How the objects are linked:
Q677 χ Q25
Q677 π Q758
Q677 λ Q752
Q677 ω Q780
Q890 χ Q380
Q890 π Q211
Q890 λ Q542
Q890 ω Q944
Q61 χ Q930
Q61 π Q93
Q61 λ Q698
Q61 ω Q363
Q638 χ Q229
Q638 π Q591
Q638 λ Q975
Q638 ω Q380
Q398 χ Q915
Q398 π Q928
Q398 λ Q62
Q398 ω Q752
Q591 χ Q686
Q591 π Q542
Q591 λ Q815
Q591 ω Q277
Q725 χ Q758
Q725 π Q62
Q725 λ Q494
Q725 ω Q721
Q363 χ Q558
Q363 π Q652
Q363 λ Q25
Q363 ω Q93
Q953 χ Q916
Q953 π Q247
Q953 λ Q842
Q953 ω Q372
Q650 χ Q50
Q650 π Q229
Q650 λ Q539
Q650 ω Q628
Q696 χ Q211
Q696 π Q482
Q696 λ Q916
Q696 ω Q815
Q52 χ Q652
Q52 π Q915
Q52 λ Q758
Q52 ω Q611
Q752 χ Q725
Q752 π Q305
Q752 λ Q663
Q752 ω Q928
Q988 χ Q928
Q988 π Q771
Q988 λ Q789
Q988 ω Q494
Q50 χ Q326
Q50 π Q804
Q50 λ Q638
Q50 ω Q138
Q558 χ Q522
Q558 π Q698
Q558 λ Q52
Q558 ω Q160
Q575 χ Q247
Q575 π Q930
Q575 λ Q522
Q575 ω Q465
Q789 χ Q181
Q789 π Q272
Q789 λ Q50
Q789 ω Q681
Q494 χ Q305
Q494 π Q365
Q494 λ Q681
Q494 ω Q771
Q482 χ Q16
Q482 π Q372
Q482 λ Q94
Q482 ω Q953
Q584 χ Q815
Q584 π Q723
Q584 λ Q372
Q584 ω Q83
Q815 χ Q670
Q815 π Q953
Q815 λ Q836
Q815 ω Q482
Q611 χ Q677
Q611 π Q725
Q611 λ Q702
Q611 ω Q915
Q568 χ Q365
Q568 π Q50
Q568 λ Q14
Q568 ω Q484
Q522 χ Q61
Q522 π Q986
Q522 λ Q652
Q522 ω Q582
Q723 χ Q953
Q723 π Q575
Q723 λ Q35
Q723 ω Q792
Q975 χ Q944
Q975 π Q815
Q975 λ Q16
Q975 ω Q696
Q624 χ Q465
Q624 π Q363
Q624 λ Q160
Q624 ω Q61
Q35 χ Q842
Q35 π Q522
Q35 λ Q363
Q35 ω Q805
Q842 χ Q575
Q842 π Q61
Q842 λ Q558
Q842 ω Q624
Q232 χ Q628
Q232 π Q380
Q232 λ Q686
Q232 ω Q638
Q229 χ Q804
Q229 π Q686
Q229 λ Q944
Q229 ω Q294
Q686 χ Q890
Q686 π Q696
Q686 λ Q670
Q686 ω Q975
Q702 χ Q752
Q702 π Q494
Q702 λ Q428
Q702 ω Q988
Q372 χ Q836
Q372 π Q35
Q372 λ Q624
Q372 ω Q247
Q836 χ Q723
Q836 π Q842
Q836 λ Q465
Q836 ω Q94
Q272 χ Q484
Q272 π Q628
Q272 λ Q804
Q272 ω Q650
Q83 χ Q482
Q83 π Q792
Q83 λ Q247
Q83 ω Q723
Q539 χ Q638
Q539 π Q944
Q539 λ Q277
Q539 ω Q890
Q305 χ Q62
Q305 π Q789
Q305 λ Q568
Q305 ω Q428
Q25 χ Q52
Q25 π Q398
Q25 λ Q725
Q25 ω Q198
Q198 χ Q611
Q198 π Q752
Q198 λ Q721
Q198 ω Q398
Q916 χ Q83
Q916 π Q94
Q916 λ Q575
Q916 ω Q836
Q986 χ Q93
Q986 π Q611
Q986 λ Q780
Q986 ω Q52
Q93 χ Q160
Q93 π Q677
Q93 λ Q198
Q93 ω Q652
Q14 χ Q650
Q14 π Q638
Q14 λ Q294
Q14 ω Q232
Q670 χ Q542
Q670 π Q916
Q670 λ Q723
Q670 ω Q16
Q644 χ Q681
Q644 π Q14
Q644 λ Q628
Q644 ω Q326
Q484 χ Q644
Q484 π Q138
Q484 λ Q232
Q484 ω Q50
Q181 χ Q771
Q181 π Q484
Q181 λ Q326
Q181 ω Q568
Q780 χ Q198
Q780 π Q702
Q780 λ Q928
Q780 ω Q758
Q663 χ Q494
Q663 π Q568
Q663 λ Q644
Q663 ω Q181
Q758 χ Q398
Q758 π Q988
Q758 λ Q305
Q758 ω Q702
Q915 χ Q780
Q915 π Q721
Q915 λ Q988
Q915 ω Q725
Q294 χ Q539
Q294 π Q975
Q294 λ Q211
Q294 ω Q686
Q721 χ Q702
Q721 π Q663
Q721 λ Q771
Q721 ω Q62
Q326 χ Q272
Q326 π Q232
Q326 λ Q229
Q326 ω Q14
Q277 χ Q975
Q277 π Q584
Q277 λ Q482
Q277 ω Q542
Q160 χ Q582
Q160 π Q25
Q160 λ Q611
Q160 ω Q698
Q542 χ Q696
Q542 π Q83
Q542 λ Q953
Q542 ω Q584
Q771 χ Q428
Q771 π Q644
Q771 λ Q272
Q771 ω Q365
Q465 χ Q35
Q465 π Q558
Q465 λ Q582
Q465 ω Q930
Q138 χ Q14
Q138 π Q539
Q138 λ Q380
Q138 ω Q804
Q365 χ Q789
Q365 π Q326
Q365 λ Q650
Q365 ω Q644
Q698 χ Q986
Q698 π Q198
Q698 λ Q915
Q698 ω Q25
Q681 χ Q568
Q681 π Q650
Q681 λ Q138
Q681 ω Q272
Q582 χ Q363
Q582 π Q52
Q582 λ Q677
Q582 ω Q986
Q380 χ Q294
Q380 π Q277
Q380 λ Q696
Q380 ω Q591
Q247 χ Q94
Q247 π Q805
Q247 λ Q61
Q247 ω Q35
Q804 χ Q232
Q804 π Q890
Q804 λ Q591
Q804 ω Q539
Q94 χ Q792
Q94 π Q624
Q94 λ Q930
Q94 ω Q842
Q62 χ Q988
Q62 π Q181
Q62 λ Q365
Q62 ω Q663
Q16 χ Q584
Q16 π Q836
Q16 λ Q792
Q16 ω Q916
Q628 χ Q138
Q628 π Q294
Q628 λ Q890
Q628 ω Q229
Q944 χ Q591
Q944 π Q670
Q944 λ Q584
Q944 ω Q211
Q792 χ Q372
Q792 π Q465
Q792 λ Q805
Q792 ω Q575
Q930 χ Q805
Q930 π Q160
Q930 λ Q986
Q930 ω Q558
Q428 χ Q663
Q428 π Q681
Q428 λ Q484
Q428 ω Q789
Q652 χ Q698
Q652 π Q780
Q652 λ Q398
Q652 ω Q677
Q928 χ Q721
Q928 π Q428
Q928 λ Q181
Q928 ω Q305
Q211 χ Q277
Q211 π Q16
Q211 λ Q83
Q211 ω Q670
Q805 χ Q624
Q805 π Q582
Q805 λ Q93
Q805 ω Q522

In the rows, 25 stands for zero.

The rows follow the links: the fewer symbols apart two objects are, the more alike their rows tend to be.

Each row is also shifted at random along 5 hidden directions that mean nothing.

Some objects, each with a row of numbers:
Q494	[ 39  28  30  35  18  27  18  19  17   8  27  17  36  26  21  21  24  21  15  26  33  36  18  33  19  30  23  20  39  24  25]
Q758	[ 31  18  28  23  25  31  32  17  24  27  25  29  28  32  26  27  24  25  32  28  32  17  22  25  26  26  26  22  26  27  28]
Q650	[ 31  28  30  29  25  23  15  26  31  17  23  22  24  17  16  25  26  20  25  25  26  23  16  27  20  23  27  23  31  28  32]
Q804	[  9  31  32  30  21  25  12  21  36  15  25  21  23  20  16  32  34  27  21  18  23  22  11  28  24  28  27  27  41  26  30]
Q363	[ 36  31  25  26  27  27  22  16  25  24  27  25  29  35  29  40  21  28  21  28  23  28  25  35  34  36  21  24  29  15  17]
Q975	[ 16  29  24  22  21  23  21  29  34  26  24  23  16  15  19  29  30  26  21  18  21  25  24  18  31  20  27  28  26  28  27]
Q575	[ 16  19  18  17  19  22  33  26  25  37  26  23  23  29  32  23  26  28  24  18  20  26  32  18  26  26  26  30  20  22  19]
Q482	[ 19  36  21  25  32  23  20  31  18  29  21  29  22  21  27  32  29  29  18  30  17  28  25  23  41  23  22  26  21  18  22]
Q61	[ 25  26  24  19  38  30  28  20  28  34  22  39  17  32  28  42  19  30  37  34  21  13  29  29  41  26  22  24  13  20  23]
Q836	[ 27  27  20  23  17  17  18  23  37  23  29  16  20  26  25  31  20  25  17  11  15  33  30  31  16  35  24  31  28  17  14]
Q465	[ 18  26  21  20  23  25  31  21  23  37  26  25  28  31  32  34  27  28  20  24  23  27  26  21  37  30  24  26  26  19  19]
Q725	[ 23  15  28  25  24  24  31  18  23  31  26  19  39  33  30  24  19  17  32  30  31  20  19  26  17  32  26  21  28  24  28]
Q916	[ 16  30  18  24  22  20  25  33  16  31  25  22  25  23  32  19  35  30  14  19  16  33  27  18  30  23  23  31  25  19  18]
Q628	[ 24  29  26  31  23  19  17  33  19  19  23  17  32  16  22  15  31  21  16  25  24  31  17  23  19  22  25  24  32  26  29]
Q928	[ 33  17  27  27  29  28  29  24  17  23  22  32  26  29  26  14  27  25  35  29  28  15  23  25  17  19  25  23  21  30  29]
Q25	[ 24   9  21  20  21  27  39  22  22  31  27  28  23  34  33  12  23  26  35  20  26  19  35  21  10  24  26  27  17  28  22]
Q272	[ 24  26  30  28  27  25  22  26  25  20  23  23  30  18  18  24  23  19  27  32  31  23  17  24  25  21  26  19  27  30  33]
Q94	[ 13  31  20  22  22  25  28  24  19  31  26  23  28  27  30  33  25  28  14  26  24  35  28  23  41  29  22  25  26  17  17]
Q792	[ 17  30  19  22  22  23  27  26  21  30  26  22  25  26  29  30  24  28  16  23  21  34  31  23  34  28  23  27  24  19  17]
Q988	[ 31  19  25  30  27  27  31  29   5  24  22  29  33  27  30   5  30  25  25  31  29  24  23  20  19  18  24  22  23  28  28]
Q771	[  9  20  30  29  25  29  27  22  18  19  24  25  33  26  23  19  24  20  27  32  34  22  19  25  22  23  25  19  28  30  32]
Q686	[ 18  29  24  23  26  25  20  31  32  20  23  28  12  13  16  25  25  26  26  21  23  23  28  21  26  16  26  26  19  30  28]
Q365	[ 27  24  28  29  23  27  25  25  20  16  24  21  31  20  20  17  20  18  25  30  35  29  23  25  19  21  25  18  26  30  30]
Q930	[ 31  20  21  20  23  19  28  22  31  35  28  19  27  32  32  29  21  23  26  19  18  24  28  26  19  34  26  28  23  19  18]
Q698	[ 17  22  25  25  21  30  31  14  19  27  27  25  32  38  32  28  26  29  22  25  28  27  25  29  29  34  23  25  32  19  19]
Q752	[ 35  19  27  27  19  27  32  22  13  26  25  23  36  30  30  14  31  25  22  25  31  26  20  21  21  25  26  24  32  26  27]
Q696	[ 17  29  23  19  30  23  22  30  35  31  22  32  11  17  20  34  28  29  30  23  17  16  25  19  35  17  26  27  17  26  28]
Q305	[ 19  17  28  30  21  29  31  26  10  22  24  27  31  28  28   6  37  29  25  24  31  22  19  19  19  18  26  25  32  31  30]
Q52	[ 31  20  24  23  23  30  33  18  21  24  27  28  25  35  29  24  20  27  28  25  29  26  32  28  23  28  24  24  22  23  20]

In each set, the symbols that take the first to the second take the third to the fourth, perhaps in another order. Give the fourth.
Answer with the object's name.
[ 30  29  32  33  22  32  20  17  19   9  26  24  31  26  19  25  26  25  18  28  35  30  18  31  27  26  23  20  37  26  27]
: [ 38  27  25  28  31  21  22  35  16  20  21  21  30  13  21  14  18  14  24  36  29  28  25  23  20  16  23  17  17  30  32]
:: [ 36  20  29  25  32  31  27  19  24  23  22  35  23  30  23  26  21  26  38  33  30  12  22  29  25  22  24  21  20  28  30]
: Q789

[ 12  26  33  29  25  20  15  22  35  22  24  16  33  21  18  32  24  16  27  26  27  20   9  29  18  30  28  22  36  26  33]
: [ 40  31  22  21  29  19  16  32  40  23  24  25  10  13  16  31  17  22  26  21  17  24  31  26  24  21  25  27  14  26  24]
:: [ 25  28  23  24  26  23  21  35  27  19  23  27  12  12  18  18  24  24  25  22  22  26  31  21  22  14  25  26  16  30  27]
: Q723

[ 18  29  25  21  29  22  18  29  39  25  24  26  14  14  17  36  18  22  28  25  21  22  26  24  29  21  26  24  18  27  28]
: [ 24  34  19  22  32  24  24  28  21  27  23  28  22  24  27  33  15  25  20  32  21  32  35  28  37  26  20  23  13  18  17]
:: [  6  23  27  28  15  19  17  27  33  20  26  14  25  19  21  18  34  23  21  12  21  25  16  23  10  26  28  30  38  27  27]
: Q584

[ 39  25  17  20  30  23  32  30  13  35  23  27  27  28  34  22  22  26  23  30  21  29  34  21  32  24  22  25  13  20  18]
: [ 27  16  20  21  29  27  35  24  16  29  24  30  27  34  33  17  16  23  32  30  26  23  36  27  19  25  22  22  12  23  20]
:: [ 19  31  20  23  32  13  18  31  28  31  23  18  28  21  28  31  17  18  23  29  14  27  26  28  23  30  23  25  17  18  21]
: Q247

[ 33  25  22  30  23  19  21  39  14  20  22  20  26  13  24   3  33  23  18  22  21  30  24  17  13  14  25  27  24  29  28]
: [ 15  31  21  22  33  19  20  31  26  34  21  27  22  21  26  32  24  24  25  30  15  22  24  24  33  25  23  26  17  20  24]
:: [ 27  23  32  29  17  18  13  21  41  18  27  11  30  19  16  28  24  16  25  16  25  24  12  30   7  32  29  25  40  27  30]
: Q696

[ 14  25  34  29  19  27  20  16  31  16  27  16  33  24  17  32  22  18  23  26  36  26  12  29  22  31  27  20  39  28  31]
: [ 12  34  24  23  32  26  18  25  30  28  23  33  15  25  23  40  27  32  26  26  17  19  24  28  40  25  23  28  22  20  23]
:: [ 14  32  19  24  28  18  22  31  19  30  24  22  28  24  30  28  23  24  17  27  17  32  29  26  30  28  22  26  20  17  18]
: Q758

[ 25  29  30  31  20  22  19  28  20  19  24  16  35  17  21  19  31  20  16  25  29  30  13  21  23  23  26  22  36  28  31]
: [ 21  31  21  21  26  20  22  34  27  30  23  23  20  14  23  27  26  24  21  25  20  27  25  18  31  20  25  26  20  26  26]
:: [ 22  34  20  25  23  17  21  33  19  32  24  16  31  18  28  25  31  24  10  23  18  36  22  19  33  26  24  27  28  20  22]
: Q624

[ 20  27  32  29  25  24  16  23  33  19  24  22  26  19  17  29  29  22  26  24  27  20  12  26  23  24  27  24  35  28  33]
: [ 20  21  19  20  22  17  22  29  37  30  27  22  13  25  27  23  26  27  27  10  10  22  32  25  11  27  26  34  20  21  18]
:: [ 13  32  29  30  26  25  13  26  27  16  23  24  24  18  17  29  29  25  20  26  25  25  16  27  28  23  25  23  32  25  29]
: Q247

[ 24  36  23  24  31  18  13  25  34  26  24  22  23  23  23  42  18  22  21  28  16  27  23  33  32  33  23  25  24  16  20]
: [ 29  26  27  24  31  32  26  12  26  20  26  31  25  36  25  40  12  25  30  34  30  24  30  38  32  34  21  20  22  20  20]
:: [ 29  33  23  28  28  22  16  32  24  14  23  23  19  12  17  23  19  20  20  28  24  33  29  27  25  19  23  22  19  27  25]
: Q465

[ 26  29  27  31  25  21  16  33  21  18  23  21  27  16  20  16  30  22  19  25  23  28  19  23  20  20  25  24  29  27  30]
: [ 34  33  19  24  27  18  21  37  21  29  22  22  22  15  25  22  27  25  16  24  16  32  28  19  30  20  23  27  19  22  22]
:: [ 28  26  26  22  34  32  24  14  30  25  25  36  17  37  26  40  19  32  34  29  23  16  29  35  33  31  22  25  20  19  20]
: Q721

[ 22  36  26  30  22  25  14  28  24  12  24  21  23  15  16  26  27  24  13  24  26  35  21  27  30  23  23  24  31  26  25]
: [ 26  25  19  21  29  18  19  31  36  29  24  27  12  22  25  26  24  27  30  17  10  19  31  25  18  24  25  31  15  22  21]
:: [ 30  20  19  18  21  25  33  25  26  36  26  27  19  29  32  24  31  32  24  16  19  23  31  18  28  24  26  31  22  22  19]
: Q677

[ 28  19  24  22  26  33  38  21  14  28  24  33  26  32  29  21  23  28  30  32  33  23  31  22  32  20  23  21  18  27  24]
: [ 29  19  29  28  26  22  24  18  24  24  25  18  39  31  27  24  17  15  31  31  30  22  17  32  12  34  25  20  29  23  27]
:: [ 35  25  28  30  16  25  24  26  21  14  26  17  32  17  19  15  24  19  17  24  34  34  21  22  18  22  26  21  32  30  29]
: Q628

[ 12  27  28  28  25  23  15  26  34  18  24  24  18  18  17  25  26  23  27  21  22  20  20  27  18  22  26  26  27  28  29]
: [ 18  29  20  20  32  20  26  37  22  36  20  29  19  16  26  23  29  27  25  28  17  22  27  15  35  15  24  27  14  25  27]
:: [ 27  23  26  24  25  33  33  16  17  24  26  31  28  34  27  28  20  27  27  32  34  25  29  27  34  26  23  20  23  24  23]
: Q988

[ 35  24  24  25  24  29  26  17  25  23  27  29  22  36  29  30  24  31  25  21  23  24  30  32  25  31  23  28  26  19  18]
: [ 10  21  29  29  31  30  30  24   9  24  21  31  34  29  27  16  28  25  30  37  33  18  18  23  28  19  23  19  25  28  32]
:: [ 19  27  20  17  28  29  31  25  27  32  24  34  14  27  27  33  24  32  27  25  21  23  34  22  38  22  24  27  15  22  20]
: Q677

[ 15  26  27  29  25  19  16  30  26  20  23  20  26  17  21  17  27  20  24  23  22  24  19  25  14  22  26  26  27  27  29]
: [ 36  34  20  22  30  20  20  36  26  27  22  27  16  13  21  27  22  24  21  27  19  29  30  21  34  17  23  25  14  25  25]
:: [ 16  29  24  27  31  23  17  33  24  18  21  26  20  15  18  21  21  21  26  30  23  25  25  26  23  18  24  22  18  27  29]
: Q815

[ 30  24  20  20  16  23  29  22  29  31  29  19  24  29  30  29  26  28  18  14  21  31  29  22  27  31  26  30  29  20  17]
: [ 15  20  34  28  28  31  24  13  27  24  25  28  31  34  24  31  27  25  35  30  31  13  13  31  24  30  26  22  34  26  31]
:: [ 44  23  22  20  16  26  25  19  38  28  29  25  14  31  26  32  30  33  23   7  18  24  29  25  24  30  27  34  30  22  17]
: Q305

[ 30  23  22  20  19  26  31  21  25  34  27  25  23  31  31  29  32  32  21  16  21  25  27  20  32  28  26  31  28  21  18]
: [ 42  25  29  31  29  28  23  21  16  15  24  28  30  27  23  21  21  23  26  33  31  25  22  32  22  25  22  20  27  26  27]
:: [ 17  27  25  21  17  20  17  24  45  25  27  17  17  17  18  34  29  25  21  10  18  24  20  22  22  27  29  31  33  26  25]
: Q522

[ 40  15  24  25  24  27  33  24  17  27  24  27  29  29  29  12  28  24  31  26  29  20  24  21  16  21  26  24  23  29  28]
: [ 20  26  28  29  27  22  20  32  20  23  21  24  27  16  21  17  31  22  25  28  25  22  16  20  23  18  26  23  27  29  33]
:: [ 21  23  30  28  23  24  22  23  27  20  24  18  33  19  19  23  21  16  25  29  33  25  17  26  19  25  27  18  30  30  32]
: Q211

[ 32  32  20  21  25  26  25  24  26  25  25  28  16  25  25  33  20  29  20  24  21  31  36  26  36  25  22  26  18  20  17]
: [ 31  18  21  24  21  24  30  20  22  28  28  24  27  36  33  20  25  28  25  18  21  26  31  28  16  31  24  29  25  20  17]
:: [ 32  25  20  22  18  15  20  34  36  23  26  15  17  12  19  17  20  19  21  14  18  31  30  21  10  21  27  28  20  28  24]
: Q836

